Read these off the matrix that follows. Indices start at 0.
1) The top-right entry?
2) The entry in the top-left corner?
3) The entry in the bottom-left corner?
4) The entry at row 0, column 1?
5) The entry just right of -92?
6) The entry just right of the smallest entry?
7) The entry just left of -99?
8) The entry directly above -77?
[[  23   35   57  -64   52   -3  -92   41   36  -99   55]
 [  83 -102  -80  104  -77  -47   -8  -31  -43  -82  -11]]
1) 55
2) 23
3) 83
4) 35
5) 41
6) -80
7) 36
8) 52

x = [[23, -4, 5, 32, -20, 0, -8, -32, 22, 13, -1, 62, -7, -5], [-34, 3, 16, 80, 8, 59, 18, 20, 6, -11, 26, 9, -13, -15], [-40, -1, 8, -60, 7, 37, -9, 19, 12, 30, -17, 21, 6, 39]]
The entry just right of -13 is -15
Read off the entry just left of 12.
19
Read off the entry just right of 12.
30
Read off the entry just right of -34.
3
Read off the entry just right of the largest entry.
8
The entry just left of the smallest entry is 8
The largest entry is 80

W = [5 4 4 3 3 3 8 6 6 5 1]
Give the last entry.
Answer: 1
The 5th entry: 3
The first entry is 5

Questions about the row below.
1) Give the entry just left of 89.
2) Give the fourth entry.
3) Give the entry just right of -51.
16,-51,89,-33
1) -51
2) -33
3) 89

Read these off the matrix that follows.
1) Read off the entry just right of 568.
2) Read off the entry just right of 821.
3) Read off the minimum.
((430, 733, 559, 539, 317, 572, 213, 333, 483, 342, 498, 710, 366, 732, 425, 380), (357, 430, 482, 176, 431, 445, 517, 456, 680, 289, 314, 424, 332, 601, 516, 235), (409, 509, 278, 493, 277, 618, 599, 467, 678, 513, 341, 492, 286, 539, 484, 367), (301, 367, 539, 218, 522, 371, 467, 382, 829, 366, 338, 413, 369, 491, 549, 277), (203, 600, 601, 503, 443, 471, 665, 395, 517, 634, 419, 569, 537, 449, 406, 438), (568, 507, 640, 529, 209, 549, 685, 379, 394, 408, 284, 545, 482, 497, 682, 406), (291, 392, 334, 447, 567, 366, 397, 269, 389, 366, 403, 398, 478, 496, 739, 238), (405, 196, 307, 556, 342, 347, 315, 268, 404, 391, 358, 469, 330, 223, 719, 215), (395, 356, 480, 647, 339, 303, 297, 158, 581, 293, 541, 508, 308, 287, 699, 310), (239, 577, 693, 518, 220, 261, 536, 296, 427, 581, 267, 453, 527, 330, 351, 400), (284, 579, 378, 294, 323, 351, 401, 338, 821, 233, 536, 454, 488, 489, 574, 521), (555, 331, 437, 594, 541, 427, 706, 256, 536, 334, 588, 640, 478, 653, 531, 393))
1) 507
2) 233
3) 158

Questions about the grid below.
1) What is the entry just right of -675?
2) What is the third smallest entry?
3) What is the entry just right of -591?
((810, -591, -675, -101), (-599, -530, 545, 644))
1) -101
2) -591
3) -675

a =
166	115	48	180	134	168	115	179	154	63	59	172	169	143
175	88	111	171	152	90	121	186	165	109	100	177	128	124
108	88	137	164	134	125	152	132	159	156	127	111	88	149
157	95	74	168	150	149	129	168	165	75	72	178	175	133
105	75	103	159	166	148	161	145	170	110	99	143	144	133
128	74	118	161	160	117	144	158	172	119	101	169	133	127
116	99	64	177	142	185	142	148	158	96	80	123	141	155
161	220	223	81	86	80	119	97	89	219	221	122	111	124
135	164	126	150	144	127	128	165	109	163	175	52	64	142
114	72	116	164	159	127	152	153	170	120	101	154	124	132
144	93	170	155	150	63	129	158	156	175	153	137	74	125
132	102	68	159	163	175	140	157	158	69	77	162	188	130
The top entry of the column that holds the largest entry -> 48
Give the entry directly below the smallest entry.
Answer: 111
Give the entry directly below 219.
Answer: 163
Give the top-right entry.
Answer: 143
The second entry, reading row by row is 115
Give the entry in the top-left corner.
Answer: 166
The largest entry in the last column: 155
The entry directly below the largest entry: 126
Give the smallest entry in the first column.
Answer: 105
Give the smallest entry in the last row.
Answer: 68
Give the entry directly above 102.
Answer: 93
The entry in the bottom-left corner -> 132
The largest entry in the first column is 175
Give the entry directly above 81.
Answer: 177
Give the maximum.
Answer: 223
The bottom-right entry -> 130
Give the entry just left of the largest entry.
Answer: 220
Give the entry just right of the smallest entry.
Answer: 180
Give the entry just right of the largest entry.
Answer: 81
Give the largest entry in the last row.
Answer: 188
Give the 2nd entry on the diagonal from the top-right corner.
Answer: 128
Give the fifth-last entry, reading row by row.
Answer: 69
Give the third smallest entry.
Answer: 59
The entry directly above the largest entry: 64
The entry directly below 178 is 143

Read these off the row that follows.
1) Find the entry just right of the largest entry.
2) Find the entry just left of 52.
[ -77  -23   52  -28  104 -102   27   27   15  -47   22]
1) -102
2) -23

[[-18  -7  -5 -20 -10  -7 -17   5 -17 -10 -17 -17   0 -16 -21 -17]
 [ -9  10 -18 -16 -17   7 -21   5 -20 -10 -17 -21   8 -21 -17 -19]
 [-23 -13 -11 -21 -14 -10 -21  22 -17   4 -10 -21 -10 -19 -21  -5]
 [-14  -3 -19 -25 -21  -7 -10  -3 -19  -3 -17 -21 -14 -24 -17  -3]
 [-14   0 -12 -18 -10  11 -21   7 -13   8 -21 -21  -7 -14 -21 -14]
 [-12   4 -13 -19 -21 -17 -21  -8 -12  11 -21 -21   0 -20 -17 -16]
 [-14 -10 -14 -20 -17  -7 -14  -3 -14 -10 -14 -21 -10 -13 -17 -10]
 [-15 -14 -12 -22 -10  11 -14  37 -21  -6 -21 -21 -10 -22 -17  -6]
 [-22  -7  -9 -17  -7  -3 -21  14 -19  -7 -17 -17   4 -22 -21  -5]
 [-13  -7 -20 -24 -21   0 -17   8 -15  -3 -17 -21   4 -21 -21 -18]
 [-21  11 -11 -20 -17   4 -17  13 -14  -3 -14 -21 -10 -19 -22 -14]
 [-14  -7 -18 -15 -17  22 -21   2 -21 -10 -21 -21 -10 -20 -17 -12]
 [-11  -3   5 -24 -14 -14 -21  21  -7  -6 -17 -21  -3 -16 -17 -16]]
Indices start at 0.
Give the bottom-right entry.
Answer: -16
Give the entry at row 2, column 0.
Answer: -23
The bottom-left entry: -11
The entry at row 0, column 1 -> -7
The minimum -> -25
The entry at row 2, column 1 is -13
Give the top-left entry.
Answer: -18
The entry just left of the largest entry: -14
Give the entry in the top-right corner.
Answer: -17
The entry just left of the smallest entry is -19
The entry just right of the largest entry -> -21
Give the largest entry.
Answer: 37
The entry in row 0 and column 2 -> -5
Give the entry in row 1 and column 0.
Answer: -9
Give the top entry of the column that holds the largest entry.
Answer: 5
Give the entry at row 2, column 2.
Answer: -11
Give the bottom entry of the column that holds the largest entry.
Answer: 21
Give the entry directly below the largest entry.
Answer: 14
The bottom entry of the column that holds the smallest entry: -24
